Here is a tiny trained network, its code and every weight. The questions are about switching its units off for an input and a class, where a switched-off unit gives its printed mean instead of its output.

import numpy as np


def w(rows, s, z=0):
    codes = np.array(rows[::2]) - 128.0
    scale = np.full(codes.shape[1], s)
    scale[-1] = z or s
    return codes * scale


def norm(h):
    return h / np.sqrt((h * h).mean(-1, keepdims=True) + 1e-5)


def f(y):
    return np.maximum(y, 0)


def log_softmax(a):
    a = a - a.max(-1, keepdims=True)
    return a - np.log(np.exp(a).sum(-1, keepdims=True))


def net(x, mask):
    res = np.array(x, float).reshape(1, 2) / 4 @ E
    u = 0
    for l in range(2):
        y = f(norm(res) @ A[l][:, :-1].T + A[l][:, -1])
        res = res + np.where(mask[u : u + 15], y, B[l][:, -1]) @ B[l][:, :-1]
        u += 15
    return log_softmax(norm(res)[-1] @ U[:, :-1].T + U[:, -1])


A, B = {}, {}
E = w([
[142,114,85,116,4,53,12,108,60],'x0',
[183,93,173,232,108,83,77,89,116],'x1',
],0.0035)
A[0] = w([
[119,64,94,85,115,54,26,87,86,164],'L0N1',
[155,91,151,172,101,77,95,22,149,49],'L0N2',
[107,217,150,66,153,91,155,172,174,44],'L0N3',
[87,208,103,84,117,142,151,125,131,6],'L0N4',
[222,2,144,161,194,94,35,33,126,66],'L0N5',
[118,172,64,122,202,175,149,168,126,186],'L0N6',
[118,205,122,115,145,145,182,184,125,139],'L0N7',
[100,197,72,98,136,162,153,112,184,54],'L0N8',
[164,210,79,115,158,202,176,188,158,91],'L0N9',
[185,126,50,113,66,89,78,111,119,132],'L0N10',
[151,161,191,149,169,207,230,151,208,245],'L0N11',
[123,96,188,211,82,66,98,62,136,127],'L0N12',
[205,94,143,164,48,115,102,113,101,56],'L0N13',
[119,115,186,155,155,112,130,97,187,192],'L0N14',
[17,161,67,61,184,171,136,211,72,182],'L0N15',
],0.0043,0.0022)
B[0] = w([
[110,96,111,222,91,167,95,133,78,224],'L0N1',
[34,105,144,114,100,131,154,68,254,180],'L0N2',
[142,163,113,101,207,118,193,196,109,163],'L0N3',
[26,132,170,22,174,65,92,155,243,154],'L0N4',
[145,137,102,76,211,137,182,235,77,198],'L0N5',
[100,165,111,94,137,24,115,118,144,193],'L0N6',
[122,172,172,94,120,91,179,133,168,178],'L0N7',
[137,183,149,71,171,105,147,151,103,165],'L0N8',
[147,113,149,109,7,110,170,97,160,187],'L0N9',
[130,114,146,160,106,242,157,95,93,206],'L0N10',
[128,68,95,169,39,130,26,143,62,253],'L0N11',
[166,147,152,106,215,56,160,162,161,202],'L0N12',
[129,170,124,148,150,66,167,57,223,185],'L0N13',
[196,133,196,167,184,95,133,103,124,175],'L0N14',
[181,236,53,103,177,129,226,193,105,220],'L0N15',
],0.0038,0.0068)
A[1] = w([
[85,3,152,215,116,134,100,99,197,148],'L1N1',
[99,199,83,35,202,75,137,60,106,18],'L1N2',
[112,210,106,50,158,114,85,135,145,47],'L1N3',
[105,69,191,116,63,138,42,37,131,86],'L1N4',
[102,166,138,152,168,100,189,61,178,86],'L1N5',
[42,169,128,58,157,104,113,145,126,30],'L1N6',
[132,119,109,126,33,79,119,149,122,137],'L1N7',
[189,106,180,138,131,205,215,184,77,123],'L1N8',
[73,119,23,71,85,182,139,113,106,197],'L1N9',
[193,172,127,147,100,136,165,195,74,89],'L1N10',
[127,87,150,161,78,185,192,139,132,48],'L1N11',
[178,158,228,137,98,37,132,84,146,97],'L1N12',
[126,177,143,104,212,108,163,184,171,5],'L1N13',
[159,109,70,195,180,105,70,91,90,208],'L1N14',
[173,143,34,91,86,233,133,143,113,35],'L1N15',
],0.0045,0.0021)
B[1] = w([
[28,136,152,59,94,158,84,112,141,253],'L1N1',
[63,67,139,36,108,79,74,207,183,193],'L1N2',
[28,79,178,32,164,70,135,148,188,188],'L1N3',
[51,108,149,34,121,130,164,58,229,179],'L1N4',
[210,74,108,110,99,104,126,80,98,176],'L1N5',
[56,172,203,72,101,43,109,162,214,176],'L1N6',
[65,143,120,181,160,209,130,72,137,198],'L1N7',
[88,153,77,109,47,206,57,120,50,185],'L1N8',
[139,114,141,167,155,61,204,195,230,218],'L1N9',
[151,145,69,202,141,215,118,186,86,208],'L1N10',
[47,168,82,110,74,97,140,72,198,148],'L1N11',
[187,151,19,162,173,87,238,127,130,216],'L1N12',
[94,71,75,218,91,128,91,4,162,212],'L1N13',
[148,106,198,74,145,191,92,192,127,241],'L1N14',
[221,157,105,184,153,117,167,72,57,175],'L1N15',
],0.0041,0.0043)
U = w([
[219,61,243,214,190,232,17,180,56,172],'0',
[236,214,180,64,92,117,51,80,91,2],'1',
[231,193,170,11,129,142,39,74,70,2],'2',
[163,231,3,220,35,216,210,162,75,240],'3',
[248,225,225,63,106,89,93,65,2,2],'4',
[11,64,203,140,21,197,55,4,233,254],'5',
[219,54,182,207,211,39,171,30,228,252],'6',
[60,237,55,6,91,47,225,226,224,254],'7',
],0.0042,0.0026)

Each question gives the input, the list of numbers given to net, and the class t.
The units are the neurons (one row each of A and B). Each row of codes is followed by its name. A weight is (code - 128) times the scale printed after its matrix; where a second scale follows, it is the last column's (A, B and U).
mask holds one flag per neuron, layer by layer. A switched-off neuron (its flag False) gives its mean, the last column of its row in B, instead of its output. The means were averaged over made-up inputs and are rounded, as every weight is.
A unit's drop is (log p(t) with every unit on - log p(t) with that unit switched off) / (log p(t) with every unit on - log p(t) with every unit switched off).
The circuit of an input: a set's keep is (log p(t) with only the set's units on - log p(t) with every unit switched off) / (log p(t) with every unit on - log p(t) with every unit switched off). Starting from the 12 units with the biggest drops (on a tie, the unit counted first), units are removed one at a time, each time the one whose removal leaves the highest keep (on an exact tie, the one counted first), for as long as the keep stays at least 0.8.
circuit, biggest first: the units of the circuit, biggest drop first
k most important neurons: the k neurons with the biggest drops, biggest first
k most important neurons of layer l: the k neurons of layer l with the biggest drops, biggest first
input [-5,3], class 5: circuit, biggest first : L0N15; L0N11
input [5,7], class 6: circuit, biggest first : L0N11; L1N12; L0N15
input [1,2], class 6: 3 most important neurons : L0N12; L0N13; L0N11
input [-5,-1], class 3: 2 most important neurons : L0N11; L0N9
input [-8,-2], class 3: 2 most important neurons : L0N11; L0N2
input [3,5], class 6: 3 most important neurons of layer 0 : L0N13; L0N12; L0N11
input [3,-1], class 5: circuit, biggest first : L0N15; L0N5
input [-4,2], class 5: circuit, biggest first : L0N11; L0N15
input [3,3], class 5: 2 most important neurons : L0N2; L0N15
input [2,2], class 5: 3 most important neurons : L0N2; L0N15; L0N1
input [8,7], class 5: most important neuron : L0N15
input [-8,2], class 3: 2 most important neurons of layer 1 : L1N12; L1N8
input [-6,5], class 0: 2 most important neurons of layer 0 : L0N11; L0N2
input [6,5], class 5: 4 most important neurons : L0N15; L0N2; L0N1; L1N1
input [0,0], class 0: most important neuron of layer 0 : L0N2
input [5,0], class 5: 2 most important neurons : L0N15; L0N1
input [-4,-1], class 3: 2 most important neurons : L0N11; L0N9
input [2,4], class 6: 3 most important neurons : L0N13; L0N12; L0N11
input [2,-1], class 3: 2 most important neurons : L0N2; L0N11
input [-5,4], class 0: 3 most important neurons : L0N2; L0N11; L0N14
input [4,5], class 6: 2 most important neurons of layer 0 : L0N13; L0N12
input [-8,6], class 0: 3 most important neurons of layer 0 : L0N11; L0N2; L0N14
input [7,3], class 5: most important neuron of layer 1 : L1N4
